Here is a tiny trained network, its code and every weight. The questions are about switching its units off for an input and a class, where a switched-off unit gives its printed mean instead of its output.

import numpy as np


def w(rows, s, z=0):
    codes = np.array(rows[::2]) - 128.0
    scale = np.full(codes.shape[1], s)
    scale[-1] = z or s
    return codes * scale


def norm(h):
    return h / np.sqrt((h * h).mean(-1, keepdims=True) + 1e-5)


def f(y):
    return np.maximum(y, 0)


def log_softmax(a):
    a = a - a.max(-1, keepdims=True)
    return a - np.log(np.exp(a).sum(-1, keepdims=True))


def net(x, mask):
    res = np.array(x, float).reshape(1, 7) / 4 @ E
    u = 0
    for l in range(2):
        y = f(norm(res) @ A[l][:, :-1].T + A[l][:, -1])
        res = res + np.where(mask[u : u + 9], y, B[l][:, -1]) @ B[l][:, :-1]
        u += 9
    return log_softmax(norm(res)[-1] @ U[:, :-1].T + U[:, -1])


A, B = {}, {}
E = w([
[54,164,77,144,126,172,160,242,3,126,84],'x0',
[146,163,175,131,193,147,91,104,115,53,196],'x1',
[151,180,136,150,235,179,91,149,52,179,153],'x2',
[78,166,132,97,166,111,121,159,131,148,166],'x3',
[65,247,103,89,122,48,147,72,173,47,88],'x4',
[157,163,149,51,83,112,153,240,128,185,189],'x5',
[232,98,90,113,234,98,128,122,191,161,171],'x6',
],0.0037)
A[0] = w([
[65,185,114,122,163,124,135,224,79,143,112,55],'L0N0',
[254,27,111,139,227,156,112,110,147,175,145,66],'L0N1',
[140,84,118,123,38,129,164,160,134,126,90,52],'L0N2',
[59,187,139,140,193,135,126,26,126,103,136,68],'L0N3',
[164,101,98,124,181,133,148,133,129,90,128,80],'L0N4',
[197,201,90,129,127,83,154,220,124,119,102,16],'L0N5',
[145,173,87,129,188,125,116,88,125,90,96,76],'L0N6',
[145,179,131,122,222,121,149,37,96,76,117,5],'L0N7',
[233,144,87,115,147,90,163,165,148,104,101,52],'L0N8',
],0.0074,0.0023)
B[0] = w([
[96,105,162,93,174,209,186,109,65,126,158,208],'L0N0',
[132,130,233,96,225,51,254,85,96,216,203,254],'L0N1',
[110,113,69,158,108,87,74,139,181,111,96,176],'L0N2',
[210,152,63,148,122,81,85,114,216,167,108,208],'L0N3',
[183,77,111,222,106,139,173,145,111,172,115,157],'L0N4',
[159,146,153,60,149,227,139,169,120,81,149,168],'L0N5',
[139,92,140,150,145,84,182,110,142,56,59,180],'L0N6',
[198,137,93,152,75,57,72,167,125,122,23,198],'L0N7',
[92,121,132,196,53,155,143,160,93,194,239,167],'L0N8',
],0.0064,0.0079)
A[1] = w([
[178,44,125,150,147,113,138,172,117,215,90,1],'L1N0',
[176,188,151,134,99,101,66,101,84,201,102,142],'L1N1',
[138,35,86,117,16,88,45,132,213,95,59,89],'L1N2',
[115,159,119,176,152,87,115,110,24,132,44,129],'L1N3',
[151,137,117,83,98,149,80,146,188,169,254,91],'L1N4',
[47,85,108,130,39,116,204,103,161,214,141,163],'L1N5',
[204,162,204,76,104,114,95,127,184,186,245,110],'L1N6',
[86,222,133,87,157,161,35,103,124,41,109,39],'L1N7',
[24,92,177,132,123,248,117,150,5,154,197,127],'L1N8',
],0.0069,0.0011)
B[1] = w([
[64,115,182,96,87,128,146,36,132,118,185,207],'L1N0',
[60,79,138,177,105,129,151,158,93,96,164,176],'L1N1',
[158,109,81,151,76,120,60,150,142,114,86,245],'L1N2',
[121,86,168,119,85,138,132,132,171,146,227,191],'L1N3',
[110,116,140,169,186,138,167,59,103,178,119,180],'L1N4',
[197,176,107,185,180,83,94,94,151,75,112,206],'L1N5',
[130,75,173,157,161,80,188,102,106,161,148,247],'L1N6',
[174,62,144,122,146,100,120,100,128,172,125,164],'L1N7',
[2,193,98,182,90,181,49,167,127,149,126,253],'L1N8',
],0.0081,0.0072)
U = w([
[172,114,55,186,54,77,52,108,194,69,49,165],'0',
[143,89,203,166,186,82,209,61,116,185,190,178],'1',
[3,186,115,146,111,253,97,192,76,143,147,180],'2',
[157,148,120,36,144,196,150,152,121,81,102,2],'3',
],0.0072,0.003)

Each question gives the input, the list of numbers given to net, and the class t.
The units are the neurons (one row each of A and B). Each row of codes is followed by its name. A weight is (code - 128) times the scale printed after its matrix; where a second scale follows, it is the last column's (A, B and U).
mask holds one flag per neuron, layer by layer. A switched-off neuron (its flag False) gives its mean, the last column of its row in B, instead of its output. The means were averaged over made-up inputs and are rounded, as every weight is.
A unit's drop is (log p(t) with every unit on - log p(t) with that unit switched off) / (log p(t) with every unit on - log p(t) with every unit switched off).
The circuit of an input: a set's keep is (log p(t) with only the set's units on - log p(t) with every unit switched off) / (log p(t) with every unit on - log p(t) with every unit switched off). Starting from the 12 units with the biggest drops (on a tie, the unit counted first), units are removed one at a time, each time the one whose removal leaves the highest keep (on an exact tie, the one counted first), for as long as the keep stays at least 0.8.
units of the circuit, in order: the units of the circuit, biggest drop first
k most important neurons: the k neurons with the biggest drops, biggest first
top k neurons in layer l: the k neurons of layer l with the biggest drops, biggest first
drop of u: that unit's drop, to one decimal
input [3,6,-4,-2,3,-7,7], class 0: units of the circuit, in order : [L0N7]
input [4,5,-2,0,5,4,7], class 2: units of the circuit, in order : [L0N5; L0N1]
input [7,6,-1,-3,3,-6,-6], class 0: units of the circuit, in order : [L0N1; L0N3]
input [5,4,2,-6,8,5,4], class 2: units of the circuit, in order : [L0N0; L0N1]
input [6,-4,-4,8,4,-8,2], class 0: top 2 neurons in layer 0 : [L0N1; L0N3]
input [-4,6,-2,6,-8,2,-6], class 2: 4 most important neurons : [L1N8; L0N3; L0N1; L0N7]
input [7,0,-7,3,0,-7,7], class 0: 3 most important neurons : [L0N1; L0N0; L1N6]
input [8,1,-1,-1,-6,-1,5], class 2: top 2 neurons in layer 0 : [L0N3; L0N0]
input [7,5,-7,-7,5,4,3], class 2: top 2 neurons in layer 0 : [L0N5; L0N8]
input [-5,-2,0,3,-3,5,-5], class 0: 2 most important neurons : [L0N1; L1N2]
input [-7,2,-5,-3,4,0,1], class 0: 2 most important neurons : [L0N1; L1N2]
input [1,3,0,-6,5,-4,-6], class 0: drop of L0N7 : 0.0
input [-7,-8,5,2,8,4,-7], class 0: drop of L0N0 : 0.1
input [-5,-8,8,7,-7,0,-8], class 2: units of the circuit, in order : [L1N8]
